Below are the code and all the weights of a small trained network. Each question names an input and a target symbol and asks about switching units off, where a switched-off unit gives its printed mean instead of its output.

import numpy as np


def w(rows, s, z=0):
    codes = np.array(rows[::2]) - 128.0
    scale = np.full(codes.shape[1], s)
    scale[-1] = z or s
    return codes * scale


def f(y):
    return np.maximum(y, 0)


def softmax(a):
    e = np.exp(a - a.max(-1, keepdims=True))
    return e / e.sum(-1, keepdims=True)


def log_softmax(a):
    a = a - a.max(-1, keepdims=True)
    return a - np.log(np.exp(a).sum(-1, keepdims=True))


def net(x, mask):
    ids = ['αβζθλμξω'.index(c) for c in x.split()]
    T = len(ids)
    res = E[ids] + P[:T]
    u = 0
    for l in range(2):
        q, k, v = (res @ M[l].T for M in (Q, K, V))
        z = softmax(np.where(np.tri(T) > 0, q @ k.T / 3**0.5, -1e9)) @ v
        res = res + np.where(mask[u], z, O[l][:, -1]) @ O[l][:, :-1]
        u += 1
        y = f(res @ A[l][:, :-1].T + A[l][:, -1])
        res = res + np.where(mask[u : u + 8], y, B[l][:, -1]) @ B[l][:, :-1]
        u += 8
    return log_softmax(res[-1] @ U[:, :-1].T + U[:, -1])


Q, K, V, O, A, B = {}, {}, {}, {}, {}, {}
E = w([
[39,120,169,155,77,173],'α',
[31,58,215,122,101,125],'β',
[74,173,92,126,120,138],'ζ',
[106,117,102,172,153,130],'θ',
[24,148,147,42,124,156],'λ',
[137,179,22,106,175,65],'μ',
[121,34,145,79,194,71],'ξ',
[78,115,148,2,189,83],'ω',
],0.014)
P = w([
[178,121,84,126,51,134],'0',
[188,199,216,131,68,58],'1',
[130,93,43,126,87,112],'2',
[133,199,185,134,135,58],'3',
[82,94,48,137,124,102],'4',
[114,200,177,133,184,57],'5',
[48,95,52,141,154,94],'6',
[94,206,172,132,231,54],'7',
[10,105,65,149,175,91],'8',
[79,223,162,113,238,58],'9',
],0.013)
Q[0] = w([
[129,181,206,164,189,145],'L0H1',
[217,80,142,77,127,249],'L0H1',
[79,133,143,100,155,158],'L0H1',
],0.017)
K[0] = w([
[62,126,113,176,33,114],'L0H1',
[196,153,151,139,8,101],'L0H1',
[102,126,83,169,175,85],'L0H1',
],0.018)
V[0] = w([
[107,29,208,2,143,158],'L0H1',
[112,97,136,135,114,172],'L0H1',
[138,121,161,96,160,163],'L0H1',
],0.0074)
O[0] = w([
[167,103,136,102,210,254,254],'L0H1',
[108,139,162,155,160,194,120],'L0H1',
[121,95,104,135,143,199,86],'L0H1',
],0.0086,0.0043)
A[0] = w([
[53,157,149,173,204,113,234],'L0N1',
[164,227,130,99,130,146,94],'L0N2',
[167,211,157,95,150,165,90],'L0N3',
[160,230,194,211,196,111,220],'L0N4',
[100,2,114,165,123,82,255],'L0N5',
[124,160,62,205,112,168,179],'L0N6',
[109,101,96,250,101,165,101],'L0N7',
[113,37,113,150,102,138,81],'L0N8',
],0.0094,0.0037)
B[0] = w([
[214,158,105,40,75,154,248],'L0N1',
[141,47,156,123,150,134,152],'L0N2',
[126,91,122,144,96,82,158],'L0N3',
[93,152,205,73,112,143,204],'L0N4',
[120,245,124,133,134,133,205],'L0N5',
[177,94,112,89,106,159,144],'L0N6',
[186,126,133,137,82,167,142],'L0N7',
[131,173,121,146,145,157,152],'L0N8',
],0.012)
Q[1] = w([
[121,72,130,83,78,127],'L1H1',
[81,73,149,248,172,77],'L1H1',
[48,111,34,166,158,164],'L1H1',
],0.012)
K[1] = w([
[178,168,162,199,132,138],'L1H1',
[161,56,177,243,67,120],'L1H1',
[125,74,222,153,246,45],'L1H1',
],0.011)
V[1] = w([
[162,164,132,117,243,79],'L1H1',
[157,28,62,89,129,51],'L1H1',
[255,167,112,162,143,111],'L1H1',
],0.012)
O[1] = w([
[23,43,183,254,214,76,169],'L1H1',
[14,179,70,31,224,124,1],'L1H1',
[25,46,58,212,31,47,165],'L1H1',
],0.0076,0.0096)
A[1] = w([
[112,146,91,232,150,158,146],'L1N1',
[93,134,52,143,212,198,15],'L1N2',
[106,140,193,101,98,136,241],'L1N3',
[150,104,46,142,57,110,36],'L1N4',
[69,169,124,115,142,97,2],'L1N5',
[94,119,30,245,87,131,44],'L1N6',
[84,98,199,159,123,59,3],'L1N7',
[228,22,141,155,159,230,69],'L1N8',
],0.011,0.0081)
B[1] = w([
[72,2,117,53,140,90,159],'L1N1',
[153,104,247,13,25,81,146],'L1N2',
[138,104,40,199,176,108,249],'L1N3',
[59,30,169,181,92,183,165],'L1N4',
[200,113,236,77,126,153,150],'L1N5',
[251,213,99,67,195,77,170],'L1N6',
[149,117,154,56,91,242,165],'L1N7',
[65,204,204,173,193,110,197],'L1N8',
],0.0097,0.02)
U = w([
[187,59,135,95,94,113,27],'α',
[77,101,177,130,146,77,99],'β',
[34,179,79,83,110,1,159],'ζ',
[17,84,105,119,100,87,206],'θ',
[143,121,97,62,174,200,101],'λ',
[36,98,178,39,118,107,109],'μ',
[120,8,162,101,157,197,38],'ξ',
[24,35,72,122,224,81,255],'ω',
],0.0061,0.0069)

Each question gives the input, a string of symbols that net reads in full, and the target symbol t.
The units are the heads (3 rows each of Q, K, V and O) and the neurons (one row each of A and B). Each row of codes is followed by its name. A weight is (code - 128) times the scale printed after its matrix; where a second scale follows, it is the last column's (O, A, B and U).
mask holds one flag per unit, layer by layer, with each layer's heads first. A switched-off unit (its flag False) gives its mean, the last column of its rows in O or B, instead of its output. The means were averaged over made-up inputs and are rounded, as every weight is.
A unit's drop is (log p(t) with every unit on - log p(t) with that unit switched off) / (log p(t) with every unit on - log p(t) with every unit switched off).
The circuit of an input: a set's keep is (log p(t) with only the set's units on - log p(t) with every unit switched off) / (log p(t) with every unit on - log p(t) with every unit switched off). Starting from the 12 units with the biggest drops (on a tie, the unit counted first), units are removed one at a time, each time the one whose removal leaves the highest keep (on an exact tie, the one counted first), for as long as the keep stays at least 0.8.
units of the circuit, in order: the units of the circuit, biggest drop first
most important unit: the unit with the biggest drop
top k neurons: the k neurons with the biggest drops, biggest first
k most important neurons of layer l: the k neurons of layer l with the biggest drops, biggest first
input θ β θ ζ, target θ: most important unit	L0N5
input ξ ω λ ξ β θ α λ ξ λ, target ξ: units of the circuit, in order	(L1N7, L0N5, L1H1, L0N8)
input μ ξ ξ θ ω λ ζ ξ α, target ω: units of the circuit, in order	(L1H1, L0N4)
input λ θ μ β ξ α, target ξ: 3 most important neurons of layer 0	(L0N5, L0N1, L0N8)
input β β θ ξ ζ, target ω: units of the circuit, in order	(L1H1, L0N4)
input ω α ζ α, target ζ: units of the circuit, in order	(L1H1, L0H1, L0N6)
input λ ω λ ξ, target λ: units of the circuit, in order	(L1H1, L0N5)
input β λ θ α ω λ, target ω: units of the circuit, in order	(L1H1, L0N5, L0N4, L1N3)
input β β ζ ω, target ζ: units of the circuit, in order	(L1H1, L0H1)
input ω ζ β β, target β: top 2 neurons	(L1N8, L0N1)
input α λ β β μ ζ θ, target ζ: units of the circuit, in order	(L0N5, L0H1)
input μ β ξ β ξ μ λ β β μ, target β: top 3 neurons	(L0N1, L1N8, L0N5)
input ω α β μ μ β μ λ λ λ, target λ: top 2 neurons	(L0N1, L0N5)
input ξ μ ξ ω β ω, target β: top 4 neurons	(L0N5, L0N1, L1N8, L0N8)
input β β λ α μ β μ β β α, target β: most important unit	L0N1
input λ β λ β ζ ξ β, target ω: top 3 neurons	(L0N4, L1N1, L0N8)
input β ξ μ λ, target μ: units of the circuit, in order	(L1H1, L1N5, L0H1, L1N7)
input μ β β β λ λ θ ξ, target θ: 3 most important neurons of layer 0	(L0N5, L0N1, L0N7)
input λ λ α α β θ, target β: 3 most important neurons of layer 0	(L0N1, L0N8, L0N5)
input β ω α μ ω, target μ: top 3 neurons	(L1N2, L0N4, L1N3)
input θ β ξ λ α β ω ζ λ μ, target λ: units of the circuit, in order	(L1H1, L0N2)
input λ ζ β ζ, target β: 4 most important neurons of layer 0	(L0N2, L0N5, L0N1, L0N8)
input α ω ξ α ξ ω α β, target α: top neuron	(L0N1)
